x =
332,499,794,476,633,662,666,447,558,444,562
615,363,565,392,492,443,499,633,477,310,446
536,436,546,498,592,657,565,647,338,483,488
549,633,665,537,598,704,721,505,513,699,525
332,432,642,598,694,792,595,436,298,523,578
538,393,801,342,610,625,698,585,493,427,473
444,439,740,472,698,741,675,528,440,607,574
515,412,808,416,699,896,815,605,217,525,433
656,474,457,553,470,522,513,483,371,443,435
318,385,740,530,780,836,644,487,349,617,633
643,274,684,304,531,496,578,635,420,270,408
Indices start at 0.
(0, 0) = 332
(6, 10) = 574
(4, 3) = 598
(4, 2) = 642
(1, 6) = 499
(4, 10) = 578
(9, 6) = 644
(8, 10) = 435
(0, 7) = 447
(3, 4) = 598
(3, 0) = 549
(5, 6) = 698
(8, 4) = 470
(3, 7) = 505
(1, 8) = 477
(1, 1) = 363
(9, 1) = 385
(8, 1) = 474
(1, 2) = 565
(5, 9) = 427
(3, 10) = 525
(8, 9) = 443
(0, 10) = 562
(4, 0) = 332
(7, 5) = 896
(0, 6) = 666
(4, 7) = 436
(5, 3) = 342
(10, 0) = 643
(2, 5) = 657
(8, 2) = 457
(1, 4) = 492
(2, 4) = 592
(2, 1) = 436
(9, 0) = 318
(8, 3) = 553

A =
-0.05	-0.04	-0.04	-0.08	0.05	-0.03	-0.02	-0.01	-0.07	-0.07
-0.03	-0.05	-0.10	0.17	0.08	-0.15	0.04	-0.02	0.02	-0.05
-0.04	-0.05	-0.03	0.13	-0.15	-0.05	-0.01	-0.10	-0.02	0.02
-0.04	-0.03	-0.02	0.08	0.06	-0.05	-0.08	0.03	0.01	0.00
A[0,0] => -0.05
A[3] => [-0.04, -0.03, -0.02, 0.08, 0.06, -0.05, -0.08, 0.03, 0.01, 0.00]
A[:, 7] => [-0.01, -0.02, -0.10, 0.03]
A[2,0] => -0.04
A[2,9] => 0.02
A[0,4] => 0.05
A[:, 3] => [-0.08, 0.17, 0.13, 0.08]
A[:, 0] => [-0.05, -0.03, -0.04, -0.04]
A[0,5] => -0.03
A[1,1] => -0.05
A[1,2] => -0.10
A[0] => [-0.05, -0.04, -0.04, -0.08, 0.05, -0.03, -0.02, -0.01, -0.07, -0.07]
A[1,5] => -0.15
A[1,8] => 0.02
A[2,2] => -0.03
A[1,4] => 0.08
A[0,8] => -0.07
A[1] => [-0.03, -0.05, -0.10, 0.17, 0.08, -0.15, 0.04, -0.02, 0.02, -0.05]
A[0,1] => -0.04
A[2,7] => -0.10
A[0,7] => -0.01
A[:, 4] => [0.05, 0.08, -0.15, 0.06]
A[0,9] => -0.07

m =
[[-1.89 -0.98  4.34 -0.55 -0.33  0.54  0.48  1.90  0.02  1.61 -0.69 -1.45
   1.26 -3.92]
 [-3.83 -1.04 -0.58  3.34  2.67  2.71  1.91  2.79  2.94 -2.83 -0.41 -2.11
   2.91  0.88]
 [-3.27  2.29  0.72  0.51  1.61  1.34 -0.34  1.17 -0.64 -1.37  2.96 -1.59
   3.59 -1.65]
 [-3.55 -1.94 -3.99  2.79  1.82  1.32 -2.53  7.10  3.12 -3.71 -1.45 -1.56
  -1.46  8.44]
 [-0.66  0.74  4.98 -2.71 -2.09 -0.93 -1.98  0.06 -2.43  4.50  1.02 -1.37
   0.28 -4.34]
 [ 6.90 -2.47 -1.19 -1.17 -2.07 -2.31  3.27 -2.62  1.05 -0.34 -3.75  4.80
  -4.39  1.27]
 [ 5.49 -2.35  2.61 -2.70 -2.90 -2.51  2.13 -1.59 -0.36  1.97 -3.42  3.57
  -3.73 -2.40]
 [ 1.66 -0.08  4.24 -2.83 -2.86 -1.60 -0.94 -1.05 -1.82  4.70 -0.13 -0.01
  -1.20 -3.23]]
Indices start at 0.
(0, 0) -> -1.89
(5, 1) -> -2.47
(3, 4) -> 1.82
(7, 7) -> -1.05
(0, 6) -> 0.48
(4, 1) -> 0.74
(3, 3) -> 2.79
(1, 6) -> 1.91
(3, 10) -> -1.45
(4, 8) -> -2.43
(6, 3) -> -2.70
(7, 8) -> -1.82
(7, 6) -> -0.94
(6, 11) -> 3.57
(2, 2) -> 0.72
(1, 3) -> 3.34
(6, 4) -> -2.90
(5, 7) -> -2.62
(2, 6) -> -0.34
(5, 0) -> 6.90
(5, 5) -> -2.31
(0, 5) -> 0.54
(6, 10) -> -3.42
(4, 12) -> 0.28
(5, 10) -> -3.75
(0, 8) -> 0.02
(0, 12) -> 1.26
(7, 3) -> -2.83
(3, 11) -> -1.56
(1, 5) -> 2.71
(1, 0) -> -3.83
(6, 8) -> -0.36
(4, 2) -> 4.98

M = [3.38, -5.52, 7.48, -6.64, -7.66, -5.26, 2.88, -2.07, 2.03, 3.42, -3.23, 8.11, 0.00]
M[0] -> 3.38
M[-6] -> -2.07
M[-11] -> 7.48
M[-9] -> -7.66
M[-4] -> 3.42
M[-7] -> 2.88
M[-10] -> -6.64

data =
168	101	121	153	216	127	157	153	104	155	77	138	154	107	151	129
155	113	171	77	54	166	117	144	182	87	212	232	146	89	152	145
208	134	165	136	141	115	164	164	140	141	153	157	132	100	189	117
119	228	155	143	75	156	141	116	163	120	194	88	76	226	134	94
115	164	111	155	111	151	131	182	118	110	80	145	140	155	129	66
153	100	136	151	171	146	158	134	95	166	116	129	144	95	140	170
Indices start at 0.
(0, 0) -> 168
(5, 12) -> 144
(1, 0) -> 155
(2, 7) -> 164
(3, 0) -> 119
(4, 11) -> 145
(3, 7) -> 116
(0, 5) -> 127
(0, 12) -> 154
(1, 13) -> 89
(2, 3) -> 136
(2, 9) -> 141
(4, 0) -> 115
(4, 2) -> 111
(1, 6) -> 117
(4, 8) -> 118
(1, 11) -> 232
(0, 8) -> 104
(1, 7) -> 144
(3, 5) -> 156
(3, 2) -> 155
(4, 6) -> 131
(0, 15) -> 129
(5, 3) -> 151
(2, 5) -> 115
(5, 6) -> 158
(1, 12) -> 146
(0, 4) -> 216
(5, 11) -> 129
(2, 15) -> 117

arr =
[[ 4.41  6.51 -4.43  2.43 -4.40 -0.92  1.39  6.02 -3.13 -0.90  1.21  0.80]
 [-1.17 -3.90  3.77 -0.54  3.50  0.74 -1.93 -2.98  7.36  2.38  0.22  0.77]
 [-1.97  6.04 -4.30  7.46 -2.50  0.43 -0.14  2.93 -5.69 -0.27  4.57  1.72]
 [-3.49 -3.38  2.04 -0.64 -2.02 -6.15  6.28 -1.65 -2.76  1.51 -1.03  1.08]
 [-5.16 -3.55 -2.53  1.19 -7.41 -8.29  6.74 -2.46 -6.64 -1.24 -3.95 -1.44]
 [ 1.19  2.62 -1.42  1.31  3.10  6.58 -4.40  0.44  0.42 -0.32  4.55  1.24]
 [-2.96 -4.55  0.77  0.26 -2.68 -4.83  3.73 -2.83  1.51  1.45 -1.31  0.66]
 [-7.07  0.77  3.54  4.17  4.85  0.30 -3.47 -2.23 -3.25 -0.33 -1.18 -2.40]
 [-1.87 -5.34 -3.56 -3.15 -0.69  5.11  1.15 -5.65 -3.26 -1.02  5.20  2.44]
 [-5.49 -5.20  2.64  2.44  3.38  1.54 -0.59 -5.60  4.42  3.37  4.89  3.36]]
arr[0][0] => 4.41
arr[6][1] => -4.55
arr[5][2] => -1.42
arr[3][9] => 1.51
arr[9][7] => -5.60
arr[1][4] => 3.50
arr[:, 3] => [2.43, -0.54, 7.46, -0.64, 1.19, 1.31, 0.26, 4.17, -3.15, 2.44]
arr[8] => [-1.87, -5.34, -3.56, -3.15, -0.69, 5.11, 1.15, -5.65, -3.26, -1.02, 5.20, 2.44]
arr[6][3] => 0.26
arr[5][6] => -4.40
arr[7][6] => -3.47
arr[9][0] => -5.49
arr[3][0] => -3.49
arr[:, 4] => [-4.40, 3.50, -2.50, -2.02, -7.41, 3.10, -2.68, 4.85, -0.69, 3.38]
arr[:, 8] => [-3.13, 7.36, -5.69, -2.76, -6.64, 0.42, 1.51, -3.25, -3.26, 4.42]
arr[9] => [-5.49, -5.20, 2.64, 2.44, 3.38, 1.54, -0.59, -5.60, 4.42, 3.37, 4.89, 3.36]
arr[9][4] => 3.38
arr[6][10] => -1.31
arr[1][1] => -3.90
arr[8][0] => -1.87
arr[1][6] => -1.93
arr[:, 0] => [4.41, -1.17, -1.97, -3.49, -5.16, 1.19, -2.96, -7.07, -1.87, -5.49]
arr[5][5] => 6.58
arr[6][11] => 0.66
arr[5][0] => 1.19
arr[9][3] => 2.44
arr[9][2] => 2.64
arr[8][1] => -5.34
arr[9][11] => 3.36
arr[3][4] => -2.02
arr[3][8] => -2.76
arr[3][5] => -6.15
arr[1][10] => 0.22
arr[5][1] => 2.62
arr[6] => [-2.96, -4.55, 0.77, 0.26, -2.68, -4.83, 3.73, -2.83, 1.51, 1.45, -1.31, 0.66]
arr[8][10] => 5.20
arr[:, 9] => [-0.90, 2.38, -0.27, 1.51, -1.24, -0.32, 1.45, -0.33, -1.02, 3.37]
arr[0][1] => 6.51
arr[6][5] => -4.83
